Below is a small trained network, with its code and all its weights. Each question gives an input and a class and asks what happens when units are switched off, that is, made to give their printed mean instead of their output.

import numpy as np


def w(rows, s, z=0):
    codes = np.array(rows[::2]) - 128.0
    scale = np.full(codes.shape[1], s)
    scale[-1] = z or s
    return codes * scale


def norm(h):
    return h / np.sqrt((h * h).mean(-1, keepdims=True) + 1e-5)


def f(y):
    return y / 2 * (1 + np.tanh(0.7978845608 * (y + 0.044715 * y**3)))


def log_softmax(a):
    a = a - a.max(-1, keepdims=True)
    return a - np.log(np.exp(a).sum(-1, keepdims=True))


def net(x, mask):
    res = np.array(x, float).reshape(1, 7) / 4 @ E
    u = 0
    for l in range(4):
        y = f(norm(res) @ A[l][:, :-1].T + A[l][:, -1])
        res = res + np.where(mask[u : u + 13], y, B[l][:, -1]) @ B[l][:, :-1]
        u += 13
    return log_softmax(norm(res)[-1] @ U[:, :-1].T + U[:, -1])


A, B = {}, {}
E = w([
[85,159,137,135,143,33,172,186,225,113,151,130],'x0',
[70,81,108,32,66,118,5,123,171,203,57,205],'x1',
[86,240,130,128,121,119,72,192,54,146,106,106],'x2',
[127,129,124,121,130,130,129,127,127,124,125,127],'x3',
[226,185,126,139,136,43,75,44,131,132,97,136],'x4',
[31,100,140,120,149,64,158,56,60,128,125,134],'x5',
[68,208,130,140,123,201,146,38,200,146,124,131],'x6',
],0.002)
A[0] = w([
[178,184,131,147,138,143,244,126,72,97,155,113,56],'0.n0',
[180,40,137,142,102,118,194,82,198,122,144,164,46],'0.n1',
[174,104,153,131,120,210,110,97,50,134,100,125,44],'0.n2',
[177,109,136,117,119,212,143,99,31,156,115,145,23],'0.n3',
[178,48,124,156,136,55,134,214,63,149,127,129,44],'0.n4',
[56,104,152,152,103,48,177,48,52,140,135,119,64],'0.n5',
[243,162,147,153,88,186,122,193,191,135,127,115,5],'0.n6',
[216,184,149,151,126,52,93,45,107,118,126,149,8],'0.n7',
[106,253,128,139,101,109,124,195,60,127,123,159,50],'0.n8',
[41,76,154,157,127,228,167,208,98,116,157,143,42],'0.n9',
[91,192,148,155,125,173,149,67,177,141,121,128,14],'0.n10',
[110,157,153,125,126,29,201,195,211,141,120,136,32],'0.n11',
[84,185,98,157,147,182,152,78,177,156,128,115,13],'0.n12',
],0.0051,0.0016)
B[0] = w([
[76,66,139,100,56,105,1,130,159,193,57,192,245],'0.n0',
[95,112,144,106,201,148,106,71,12,165,110,33,231],'0.n1',
[66,156,103,170,155,85,131,82,192,67,192,124,200],'0.n2',
[98,191,93,178,134,95,101,107,164,56,201,100,201],'0.n3',
[150,194,216,62,57,202,170,68,102,67,147,174,247],'0.n4',
[137,167,84,100,228,231,116,234,160,107,128,171,234],'0.n5',
[76,158,87,81,223,183,151,198,123,121,124,183,212],'0.n6',
[127,173,75,66,75,80,228,143,163,178,87,72,233],'0.n7',
[118,39,143,118,216,172,143,37,75,131,136,36,206],'0.n8',
[193,206,71,62,113,47,176,102,158,184,59,84,253],'0.n9',
[156,123,149,83,71,139,158,132,46,67,175,164,182],'0.n10',
[99,193,41,178,112,114,56,36,163,52,194,121,241],'0.n11',
[182,134,193,73,101,137,150,107,113,70,163,162,179],'0.n12',
],0.0072,0.0027)
A[1] = w([
[134,138,175,201,104,90,127,204,57,70,50,70,57],'1.n0',
[130,88,159,185,113,94,138,190,111,138,185,114,53],'1.n1',
[157,111,190,97,120,146,180,151,95,170,81,148,100],'1.n2',
[168,98,228,254,148,141,182,165,126,81,150,96,41],'1.n3',
[238,58,172,193,139,112,118,191,159,96,115,106,6],'1.n4',
[159,119,215,247,96,155,154,203,163,100,81,71,40],'1.n5',
[182,112,163,231,133,138,148,141,119,134,120,153,30],'1.n6',
[169,187,150,216,78,176,105,202,114,171,132,52,38],'1.n7',
[174,88,166,212,180,148,153,150,79,122,117,32,53],'1.n8',
[105,111,213,188,89,98,146,252,116,108,135,47,42],'1.n9',
[218,103,184,228,109,153,148,183,134,147,129,102,34],'1.n10',
[137,78,201,236,104,125,158,216,146,36,50,67,21],'1.n11',
[161,141,204,197,68,119,121,156,138,100,82,44,7],'1.n12',
],0.0059,0.0019)
B[1] = w([
[130,171,111,159,142,87,136,139,74,30,39,128,12],'1.n0',
[137,154,143,119,145,130,135,131,139,143,135,135,14],'1.n1',
[96,175,98,172,126,119,103,100,169,93,190,116,231],'1.n2',
[117,103,114,95,102,134,181,150,130,154,146,133,61],'1.n3',
[254,88,120,104,137,139,80,135,179,93,148,67,47],'1.n4',
[111,167,167,168,95,198,153,155,148,117,103,65,46],'1.n5',
[172,176,125,148,155,127,146,107,110,132,125,147,20],'1.n6',
[198,199,106,176,103,171,107,150,115,170,133,85,6],'1.n7',
[113,78,139,105,162,125,101,89,94,141,114,152,95],'1.n8',
[59,172,157,128,107,98,134,216,75,97,164,60,32],'1.n9',
[207,169,123,163,124,174,117,117,140,106,117,85,47],'1.n10',
[49,111,203,154,139,108,208,162,126,76,109,94,49],'1.n11',
[128,149,96,85,140,163,107,156,184,77,146,114,30],'1.n12',
],0.0072,0.0012)
A[2] = w([
[165,163,233,209,156,103,133,157,172,136,115,132,4],'2.n0',
[168,152,195,230,135,126,129,157,131,52,30,115,33],'2.n1',
[182,99,185,254,70,115,133,179,101,157,140,162,36],'2.n2',
[137,99,212,173,103,147,173,226,140,78,140,49,30],'2.n3',
[148,153,146,202,167,106,142,128,129,147,13,96,28],'2.n4',
[177,165,193,211,116,163,104,157,180,182,105,84,41],'2.n5',
[163,125,141,236,66,135,101,205,80,134,89,107,55],'2.n6',
[116,150,136,182,51,100,142,156,150,146,188,162,91],'2.n7',
[171,186,185,200,97,151,86,202,119,95,68,55,57],'2.n8',
[147,141,219,223,119,131,157,183,118,129,116,115,36],'2.n9',
[168,69,174,196,92,149,162,213,139,56,118,78,56],'2.n10',
[143,148,206,222,134,97,150,188,125,104,122,103,72],'2.n11',
[172,147,229,113,61,165,162,151,101,50,139,137,48],'2.n12',
],0.0066,0.002)
B[2] = w([
[117,187,185,105,171,106,123,108,185,131,114,117,45],'2.n0',
[92,160,120,146,129,131,137,93,104,72,2,137,56],'2.n1',
[218,177,128,98,118,112,200,125,101,78,134,94,85],'2.n2',
[52,77,142,95,79,155,188,170,187,83,174,85,73],'2.n3',
[128,176,128,108,133,128,146,110,116,124,146,141,66],'2.n4',
[164,180,156,114,137,173,79,132,208,184,161,83,38],'2.n5',
[158,165,77,160,94,149,91,171,40,134,147,91,75],'2.n6',
[114,111,121,126,192,136,112,99,97,132,116,85,126],'2.n7',
[105,201,124,124,127,167,56,120,130,156,52,102,52],'2.n8',
[119,141,173,141,136,124,160,129,159,125,142,141,71],'2.n9',
[126,31,101,87,61,161,157,180,156,49,149,90,79],'2.n10',
[74,147,156,75,148,83,129,145,116,101,119,120,57],'2.n11',
[174,146,148,20,72,150,137,78,92,115,160,199,250],'2.n12',
],0.0078,0.0012)
A[3] = w([
[146,135,211,165,118,138,143,191,192,94,98,62,17],'3.n0',
[179,113,143,154,87,79,115,75,107,122,144,90,47],'3.n1',
[118,109,190,152,185,154,129,119,62,143,105,42,48],'3.n2',
[175,191,108,116,79,82,183,191,134,146,86,46,13],'3.n3',
[169,142,150,194,161,124,139,130,167,181,117,137,38],'3.n4',
[126,191,153,162,162,165,167,168,118,97,118,52,90],'3.n5',
[157,156,131,137,218,188,153,255,141,94,108,160,17],'3.n6',
[134,139,171,180,105,146,134,116,101,144,117,64,61],'3.n7',
[155,126,162,186,121,125,167,136,143,136,131,133,70],'3.n8',
[134,142,157,156,101,144,128,160,128,125,133,112,59],'3.n9',
[129,169,103,211,89,143,106,133,138,102,160,94,58],'3.n10',
[89,169,142,218,122,102,120,132,174,78,179,100,25],'3.n11',
[189,163,126,135,90,80,234,167,171,153,95,86,4],'3.n12',
],0.0061,0.0018)
B[3] = w([
[150,124,144,103,135,152,119,133,188,120,111,96,58],'3.n0',
[88,142,110,122,209,191,138,165,158,108,124,164,172],'3.n1',
[122,97,108,111,156,147,103,54,84,139,143,70,148],'3.n2',
[137,138,56,82,99,89,190,110,151,176,111,97,205],'3.n3',
[141,168,109,62,129,124,99,80,102,109,106,164,20],'3.n4',
[2,115,177,125,80,135,127,150,176,136,83,137,64],'3.n5',
[93,130,34,73,208,215,89,191,125,157,121,174,164],'3.n6',
[85,158,131,65,190,151,88,103,109,91,95,106,29],'3.n7',
[44,142,113,59,126,152,129,60,118,110,120,132,4],'3.n8',
[61,141,109,45,122,182,103,69,144,120,127,105,2],'3.n9',
[90,155,87,93,164,115,83,60,181,111,168,122,100],'3.n10',
[116,148,65,146,131,93,113,90,138,112,202,140,172],'3.n11',
[137,164,62,76,156,77,185,104,143,191,93,104,204],'3.n12',
],0.0084,0.0013)
U = w([
[128,111,90,107,140,116,130,102,118,150,148,159,254],'0',
[164,179,92,92,94,63,225,140,165,168,71,66,104],'1',
[187,162,233,91,65,173,154,106,88,61,164,180,103],'2',
[97,168,88,230,138,88,81,105,193,37,203,94,96],'3',
[127,52,173,150,199,167,120,89,56,145,114,21,95],'4',
[110,163,101,115,209,216,124,255,148,114,110,162,88],'5',
[101,52,195,187,58,94,69,181,164,172,66,167,92],'6',
],0.0062,0.0061)

Each question gives the input, the list of numbers given to net, and the class t.
The units are the neurons (one row each of A and B). Each row of codes is followed by its name. A weight is (code - 128) times the scale printed after its matrix; where a second scale follows, it is the last column's (A, B and U).
mask holds one flag per neuron, layer by layer. A switched-off neuron (its flag False) gives its mean, the last column of its row in B, instead of its output. The means were averaged over made-up inputs and are rounded, as every weight is.
A unit's drop is (log p(t) with every unit on - log p(t) with that unit switched off) / (log p(t) with every unit on - log p(t) with every unit switched off).
The circuit of an input: a set's keep is (log p(t) with only the set's units on - log p(t) with every unit switched off) / (log p(t) with every unit on - log p(t) with every unit switched off). Starting from the 12 units with the biggest drops (on a tie, the unit counted first), units are removed one at a time, each time the one whose removal leaves the highest keep (on an exact tie, the one counted first), for as long as the keep stays at least 0.8.
circuit, biggest first: the units of the circuit, biggest drop first
unit that matters most: the unit with the biggest drop
k most important neurons: the k neurons with the biggest drops, biggest first
top k neurons in layer l: the k neurons of layer l with the biggest drops, biggest first
input [-1,-5,1,4,-2,-7,5], class 5: unit that matters most	0.n6
input [2,-6,4,3,7,-6,5], class 1: 3 most important neurons	[0.n7; 0.n5; 0.n4]
input [-8,2,6,1,-6,5,-5], class 3: 2 most important neurons	[0.n3; 0.n2]
input [-1,-1,8,4,7,8,-3], class 4: 2 most important neurons	[0.n8; 0.n9]
input [5,5,-2,-5,-5,-7,7], class 2: 3 most important neurons	[0.n12; 0.n10; 0.n5]
input [6,0,-1,0,2,8,-3], class 5: 2 most important neurons	[0.n5; 3.n6]
input [-7,2,5,3,6,-5,-5], class 3: circuit, biggest first	[0.n2; 0.n3]
input [-1,-7,3,5,-1,1,4], class 6: top 2 neurons in layer 0	[0.n0; 0.n4]
input [4,-2,0,-7,8,-2,7], class 1: 2 most important neurons	[0.n7; 0.n4]
input [4,7,-4,-3,1,-6,-1], class 6: 2 most important neurons	[0.n5; 0.n8]
input [7,-5,8,-5,2,0,7], class 4: 2 most important neurons	[0.n8; 0.n4]
input [-2,-8,6,1,6,-2,1], class 6: top 3 neurons in layer 0	[0.n0; 0.n9; 0.n1]
input [-7,-4,2,2,7,4,-1], class 1: 3 most important neurons	[0.n7; 0.n11; 1.n2]
input [-7,-1,4,-3,2,8,2], class 5: top 2 neurons in layer 0	[0.n5; 0.n11]
input [1,1,-2,5,1,-1,-6], class 2: circuit, biggest first	[0.n4]
input [5,-8,-5,-5,-8,-3,-1], class 1: 2 most important neurons	[0.n9; 0.n1]
input [2,5,-6,-4,-7,8,1], class 5: 3 most important neurons	[0.n5; 0.n7; 0.n8]
input [-5,-2,-1,-1,7,8,0], class 5: 3 most important neurons	[0.n5; 3.n6; 0.n9]
input [-5,-7,-2,-6,1,7,8], class 2: 2 most important neurons	[0.n10; 0.n12]
input [-4,-2,7,-3,-7,-2,4], class 1: unit that matters most	0.n9
input [-1,-1,-8,4,-3,-8,5], class 4: 3 most important neurons	[0.n1; 0.n5; 3.n2]
input [0,5,-4,4,0,-3,-1], class 6: circuit, biggest first	[0.n9; 0.n11]
input [-8,8,-2,-6,-2,-4,4], class 3: 2 most important neurons	[0.n2; 0.n3]
input [-1,-5,-5,2,3,-3,4], class 4: top 2 neurons in layer 0	[0.n1; 0.n4]
input [0,2,-6,7,-7,8,-2], class 5: top 2 neurons in layer 0	[0.n5; 0.n7]
input [0,5,-3,-1,7,-3,1], class 1: top 2 neurons in layer 0	[0.n7; 0.n0]
input [-5,-8,1,-7,-3,5,-1], class 6: circuit, biggest first	[0.n0]
input [-2,-7,-5,3,3,5,2], class 6: top 3 neurons in layer 0	[0.n0; 0.n6; 0.n8]
input [7,6,5,-1,0,8,-8], class 2: top 2 neurons in layer 0	[0.n4; 0.n6]
input [5,8,-4,-6,-8,2,4], class 1: top 2 neurons in layer 0	[0.n9; 0.n0]
